[-333  309    4 -154  -62 -125 -173   87  514   89   -5  -30   93 -373
  226  152 -172  444  -84  247 -101 -292   51  118  120 -159 -211   -9
  284  -47  223   92   26  506  -55] | A
[-168 -251   55  139 -286  348  -45  -15  -54  -62 -191 -722 -133 -379
  105 -108   48  289 -237 -192  -67  -83   61   23 -166  230  -30   45
   44  -77 -227  243 -126 -537   12] | H
[-181  -72  420 -170 -134 -254   93  155 -115 -139   42 -549 -134 -310
  537  205 -277  484  333  467 -294  -86 -330  282 -128 -423 -390 -197
  -34  124 -444 -218   58  200  -23] | X
[  50 -131  367   19  -14 -565  577  110  -67 -312  -21 -143 -105    6
  151  171  110  340  223  224 -127 -301  -45  142   31 -309 -298  195
  -83   73 -178  -30 -279  -55  -57] | L
[-170 -279  137  107  -37 -294  658  237 -153 -402  239 -187   71   63
  152  242  129  461   22  458 -218 -354  -20  240    5 -340 -333  250
 -100   77 -126   58 -216   60  234] | Y
[-177 -352  108  -33 -116 -105  505  183   26 -211  107  -38    5  158
 -120   67  111  105  103  232 -181 -320  -24  163  -30 -187 -291  146
  195 -159  220  203   34 -202  197] | J
[-136  131  266  169  -89 -415  274   77 -224 -102   90  -99 -207 -194
  482   87   -2  345  291  372  -79  -50 -175  108  -91 -229 -328   18
 -117  219 -371 -143  -83   93   68] | Y
[-489  106   45 -109  -54 -152 -166  216  212  -91   97 -266  185 -384
  425   79 -161  899   79  254 -363 -463  -21  278  190 -347 -402  105
   43  135 -290   26 -204  476  -99] | J
[  51  -66    4  102 -285  186 -109  -11  226  112 -209 -626 -328 -267
   52   67  119   67 -257 -195 -128 -284  130  -32 -145   69  -25 -146
   66  -26 -314  359 -164 -332  -10] | J
[ -88 -344  195  -19 -259 -190  509  -34  -72 -351  -84 -509  -80 -115
  112   40   74  334   24  175 -238 -347 -110   49 -228 -109 -279  176
   23  -77 -325  207 -383 -288   78] | Z
[ -43 -159  328   82  -21 -312  452   25 -308 -131   65  119 -171  -20
  417  160  153  229  451  481 -122  -66 -208  122  -84 -298 -403    2
  -40  312 -358 -191   80  118  148] | L
[-429  440   89  -31 -123  -10 -658  -83  403   80 -101 -181  -27 -556
  211   85 -158  756  -63  131  -59 -191   66  187   35 -118 -287  -41
  325 -121  170  304  143  635  -67] | L
[-199  430  -69   71   87   94 -333 -149  551   51  -79  155   92 -278
  -71   67 -121  447 -133   27  233 -153  184   22  100  167 -146  165
  262  -99  566  208   84  454  -43] | Z
[  67 -406  148  -47 -111 -396  578  229  -17 -437  147 -325  -86   29
  183   10   16  430  113  104 -326 -501   -8  120   27 -312 -358  204
 -102  -81 -308  -24 -345 -162   -9] | Z
[-572  -69 -107 -209 -123  120   79  263  230   24  -14  -99  352 -271
   39   18 -213  300 -103  253 -246  -61   55  330  -76 -109  -65   17
   55  -21  136 -132 -140  375   78] | T
[ 240 -193   82   86    6 -347  357   30    0 -193  -37 -191 -449  240
  114  192  349  271  172  286 -238 -573   68  138  203 -249 -337  290
  -85    9  -53  388 -338 -209   40] | P
[-142 -386  181 -133 -187 -268  774  293   37 -296  247   46  244  107
   31   54  -56  186   76  214 -271 -266   97   58   19 -283 -220   58
  188 -135   27   12  135  -29  158] | J
[-238 -184  370 -275 -255 -266  668  163  166 -304   14 -411  113 -232
  157  161 -280  289   43  109 -175 -296   88  155  -10 -290 -320  116
  160  -35 -259   80   22 -143    8] | A
[ 114 -522   24  -22 -194 -292  831   43 -187 -401   28 -178    1  136
  -98   82  105 -101  -36  223  -74  -76   24   52 -135 -103 -161  155
    6 -149  -71  -29 -281 -159  277] | A
[  62 -174   59  183 -249  165  -45  -47   78 -153  -65 -602 -281 -200
  -10  -88  111  392 -235 -274   33 -260   51 -106 -276  237  -99   11
   94 -238 -309  325 -198 -500   39] | Y
[ -28 -453   17  -18  -58 -173  444  -29 -130 -366   81 -429   55   61
   52  -37  136  341   40  199 -257 -249  -23  144 -172 -136 -163  192
  -76 -107 -162  -80 -373 -155  186] | T
[ 234  -73  -36  243  -87  105 -185  -61  138  332  137 -159 -224   13
 -266   36  150 -108 -122 -411  189 -189  299 -187  -77  263  137 -108
   49  -72 -222  288   90 -369   -2] | T
[-180   91  404  -45 -166 -377   21 -155 -245 -479 -228 -719 -269 -399
  528  115 -260  576   70  458 -285  -52 -498  103 -129 -227 -362   86
  -31  -26 -412 -161 -170   69  -13] | V
[-310   70  221 -169 -144 -135 -175 -214  154 -198 -148 -364   74 -403
  -11   -4 -544  412 -336 -311  187  -82   74  146 -304   82  -44   57
  280 -300 -141 -130   18  152 -102] | Z
[-428  132   90  -58  -31  -50 -318  -64  262   74   88 -226  152 -387
    7   52 -395  485 -199 -107  109 -234   77  112   55   29  -78  123
  237 -201  -70  100  224  228  -13] | V
[  88 -190  218   19 -156 -420  648  110 -226 -504 -148 -273 -207   72
  124   16  136  -37  -78  185 -173 -248 -179  -42    8 -202 -231  242
 -109 -111  -83   95 -299 -257   33] | H
[ -82 -267   -5  -55 -201  278   60  169  190   71   -6 -340  -43 -102
  -62    5   -2  121 -205 -194 -226 -268   84  -45   -2  148   86   46
   85 -102 -210  197  -45 -537  -59] | Y
[-250 -163  124  145 -215 -301  413   93  116 -223  266 -522   53 -265
  154   54  -33  538   55  117 -211 -301   21   80  -58 -221 -256  164
  -54  -36 -274   64 -125  -61  216] | A
[-305  200  130   58 -109 -118 -389 -101  149    3  -96 -484  -12 -617
  286    9 -200  749  -65  -45  -40 -341   64  216   74 -105 -340  146
    6  145 -268   34 -187  233 -150] | Y
[-154 -150   88   42 -232  154  168  198  206  191 -169 -594 -121 -372
  225   84   13   89 -178  -59 -200 -118  -71   64   46   53   77  -13
  -77  146 -347   41 -201 -295  -93] | H
[  34 -234  270  -52 -139  -61  238  142   -8  -89   15 -423 -285 -114
  529  224  -17  500  220  450 -159 -241   37  363  -87 -295 -474  -95
  -98  289 -276  219   47   57   80] | T
[-211 -167  259  116 -163 -195  110  -25 -267 -184    6 -660 -111 -430
  439  188 -143  479   32  305  -77   30 -267  227 -198 -260 -232  -38
 -128  125 -544 -170  -25  190  151] | V
[-295 -226  179   11 -155  245  110  350   88  243   46 -235   60 -192
  -74  275   16  287  -23   57 -166 -226  -57  186   13    7   59  -37
  106  -11 -142  135   58 -193  -63] | Z
[-159 -116  245  -85  -60 -361  440   81 -382 -337  -33 -370  -91 -224
  617  174 -145  201  198  464 -148  112 -312  236 -119 -371 -257   31
 -195  221 -518 -399 -158  143   88] | A
[-109   64  327   11  -48 -238  174   -4  -75 -100 -181 -455 -223 -330
  660  176   41  479  377  531 -184  -61 -308  264   83 -367 -339   94
 -183  290 -188   -6  -80  183  -38] | P
[ -94 -306   55  106 -204  272  272  227   18  248 -204 -600 -262 -109
  229  112  271  169   64  238 -244 -190   18  157  -21   57 -133  -36
   16  100 -389  346 -225 -460   48] | K
[-245 -281  337   -5 -101 -366  247  -31 -587 -503  103 -399  -68 -184
  530   82 -182  515  287  340 -199    0 -300  282 -291 -403 -336   78
 -110   15 -601 -307  -92   82   56] | Z
[-172  119  426  -93 -194 -247   14  -61 -203 -141 -203 -234 -130 -266
  234   64 -294  199  165  335  -32   40 -375  -31 -189  -48 -221  -79
  136 -131 -154 -143  167   62  -37] | K
[ 138 -204   37   13 -177  107  210  256  266  158  -34  -61 -202   41
  -15   67  141   41  101  -86 -325 -329  128   62  191  -76 -141  -75
  -17  174 -219  221 -128 -234 -125] | P
[ -39  174  333  156   40 -508  219  192 -117   97   22  175 -265 -120
  541  202  190  429  550  609 -185 -231 -268  197  186 -444 -412   -2
 -131  319  -42 -174   23  389  -47] | P
[ -63 -393  140   53 -148 -254  240    8   -4 -118   88 -676 -134 -147
  175  127  124  667   95  140 -130 -566  147  216 -109 -241 -295  199
  -81  -44 -312  339 -305 -223   75] | P
[-118 -300  323    6 -282 -308  442    4 -228 -209  -26 -431  -42 -387
  449  125 -157  580  298  490 -164  -99 -120  251 -143 -234 -431   37
 -116  168 -384 -117 -127  210  114] | Z
[-122 -159  300 -152 -119 -123  319  204  -92 -244  130   30 -114  -13
  574  168  -15  531  535  656 -455   38 -366  255  -57 -430 -570 -186
   45  351 -356 -144   84  355  110] | L
[-180 -422  320 -206 -105 -359  685  110 -511 -436   70  -91   78   73
  353  148 -277  179  275  407 -276  286 -352  343 -315 -380 -199 -100
 -102  177 -647 -586 -159  167  148] | V
[ -61 -422 -135  110 -212  232  257   87   55  -85 -107 -617 -104 -152
   -3   52   49   66 -218   56 -223 -102   60  133  -76  103  -12  111
 -145    6 -178   62 -283 -403  167] | A
[  38  160  263   82  -41 -369  -41   -3  -87 -133  -73 -261 -465 -151
  650  134   97  535  414  476 -251 -199 -143  228  -78 -429 -526  -92
 -125  265 -283   42 -117  226  -13] | X
[-113 -278   73   64  -62 -297  406  -72    7 -387 -103 -377 -169   32
   80  -78  129  333  -47   81 -191 -439  -56   81 -226  -74 -265  277
   76 -151 -167   -4 -501 -341   87] | K
[-149 -105  212   21  -70 -266  187 -194 -315 -322   -5 -335  -58 -267
  394   32 -159  306  248  377    0  202 -429   70  -46 -124 -386  231
 -125  218 -281 -306   21  194  173] | T
[-132    6  438  142 -259 -355  168  -39 -119 -145   76 -635 -162 -510
  574  138 -139  756  323  283  -42  -99 -122  144 -133 -274 -402  -75
  -65  144 -647   20    7  238   74] | K
[-441  293  238   16  -96   19 -445    8  301   71   11 -109  -34 -386
  214  -11 -296  819   11 -104  -78 -471  270  257    9  -11 -287   27
  312 -134  -64  341  147  112 -223] | Z
[  96  -41  410 -104 -112 -578  187 -144 -181 -361 -146 -546 -230 -283
  585   79 -282  528  202  296 -180 -119 -221  169  -40 -360 -428   29
 -130  138 -543 -196 -177  169 -112] | V
[ -91 -249  225   15 -169 -312  359  -21 -239 -292   16 -463 -158 -285
  536  172  -22  431  261  610 -170   84 -322  235 -168 -305 -418    5
 -148  240 -377 -154 -143  303  253] | L
[-227 -155  161   67  -75  -52  109 -116 -184 -115   26 -206  -24 -236
  353   69  -72  368  245  358 -107  135 -212  214 -269 -163 -267  -50
  -26  233 -216 -306   33  201  212] | X
[ -28  272   18  227  145 -367 -317 -176   89   -3    0   55 -134 -135
  139  -50   -6  425   30  -40  234 -187  107   49   69 -120 -262  172
   23  -78  128   89   59  319  -48] | V
[-338  346  -14   -3 -144   33 -150 -103  349  -89  -61  155  155 -364
  156  -70 -181  330   18  131    3    8  126   -5  -11  -52 -347  -31
  333   11  296   73  218  513   60] | J
[-470  519  187  -11  -63  -99 -421  -81  323  -40    9  236  139 -324
   40  -56 -286  452  -79  -60   -4 -254   35  -17  -35   -3 -176  -11
  416 -143  237  135  218  330 -133] | K
[-186  391 -156  119   42 -136 -633 -150  326  138   60 -207 -116 -376
  330   34   -8  673  117  233 -120 -261  -81   -7  208 -176 -420  164
   46  107  111  156    0  536  -41] | Z
[-137  333   85  -61  -15 -232 -181  -59  392 -129  -79  381    1 -179
  136  -60  -66  482  156  119 -222 -285   94   99  174 -177 -423   59
  193  125  250   43  -46  508 -129] | L
[  35 -323  -28  -87 -185  284   52  108  216   37 -229 -710 -170 -240
  133   69   14   89 -159 -164 -246 -189  116  202  -22  -45   22  -55
  -86   90 -356  129 -327 -334 -133] | P
[-192  102  362  -16 -146 -336  253   56  106  -62   77 -191 -128 -324
  600  288 -130  607  426  624 -286 -176 -129  302 -103 -462 -451 -157
  -37  324 -268 -177   54  436   82] | A
[  26 -332  121   80 -134 -313  694   37  -84 -457   60 -465  -25  -69
  248  153  228  398   15  421 -247 -372  -26  153  102 -330 -405  290
  -92   81 -106  222 -275   -1  255] | A
[-452  101  120 -350 -168 -119 -218   15  256   -9  -96 -273   66 -406
  259  125 -332  496  -65  184 -215 -344   10  195   84 -198 -319  141
  211   42 -107  144   12  287 -116] | T
[ 147  184   25  306   61   44 -262  -45  163  266 -183 -491 -433 -146
   94  -40  347  225   -7 -271   -1 -371  120   -3   82  108 -132  110
 -170  222 -212  264 -289 -483 -156] | T
[ -10 -192   -6  119    7  315   53  141 -216  -11   26 -270 -251  287
  -74    3  179  -78 -132 -131 -168  -95   68   44 -216  106   66 -112
   54 -111 -267   99  -62 -630   47] | H
[-169 -499  -60  -18  -19 -207  885  212  -49 -366  289  -23  201  263
  163   15  231  320  207  319 -353 -276   92  224    2 -364 -349  299
  -89  165 -106   40 -261 -147  299] | A
[-150   88  345 -111   -8 -139   52  186 -118 -150  -23   13 -162  -95
  490  222  -36  410  419  644 -333  -37 -262  223   78 -372 -379 -109
   60  110  -70  -88  232  308  -33] | L
[ -69  -63  181 -266 -179 -254  174  -18 -121 -495 -207 -531 -109 -305
  419   -2 -395   89  -38  247 -185  126 -317   71 -150 -178 -233    3
  -24  -79 -228 -347 -154   10  -48] | A
[  68  -15   17  199 -186  150 -154  -83  136   81 -295 -559 -344 -228
  -72  -64   90  161 -343 -280   91 -246  146 -104 -110  353   18   84
   69 -214  -54  325 -131 -581  -30] | A
[ -39 -322   94  146  -93 -304  238 -188 -161 -404  174 -778  -93 -121
  136  -21  -27  513 -126 -127   26 -319  127   54 -233 -126 -230  259
  -98 -141 -469  100 -279 -272  160] | H
[-139  156  178  104 -311  155 -157   89  440  318 -139 -472 -207 -473
   91   37   43  427    0   -9  -76 -345   71  -48    2  142 -178  -60
  150  -23  -41  464   21 -269  -97] | Y
[  32  -24  243  -41   -8 -396  428   98 -210 -212  144  155  -39  137
  408  122  -96   67  361  575 -244  166 -339  129 -103 -387 -273 -183
  -64  222 -136 -377   81  394  141] | K
[-106  -62  336  -52 -191 -149   28 -159   19 -320 -117 -755 -270 -412
  482  100 -271  582  136  144  -73  -98  -42  257 -451 -165 -296 -124
  -75   88 -514  -60 -235  -69    7] | X
[-188   74  429 -123  -96 -252  258  193  -76   10 -105 -359 -127 -342
  669  217 -113  348  492  516 -222   13 -347  272   -7 -430 -362 -174
  -74  326 -419 -231    5  214 -108] | J
[-478  545  299  -16  -23 -173 -680 -102  176   67   41 -212    6 -504
  263   -8 -199  807   -5 -143  -60 -506  -16   64   13 -174 -346   51
  216   77 -180  190  157  226 -229] | T
[  96  -16  306   51  -63 -362  299   -2 -242 -179 -137 -298 -225 -168
  354  118 -162  -61   18  165   99   62 -248   -4 -114 -137 -111  -30
 -140   84 -396 -298   -1   37    0] | K
[  42  -59  289   64   61 -411  279   20 -280 -255  -60 -198 -271 -104
  480  202   67  524  445  562  -84  -88 -358  142   48 -262 -555  179
 -180  346 -281 -264 -209  145   43] | X
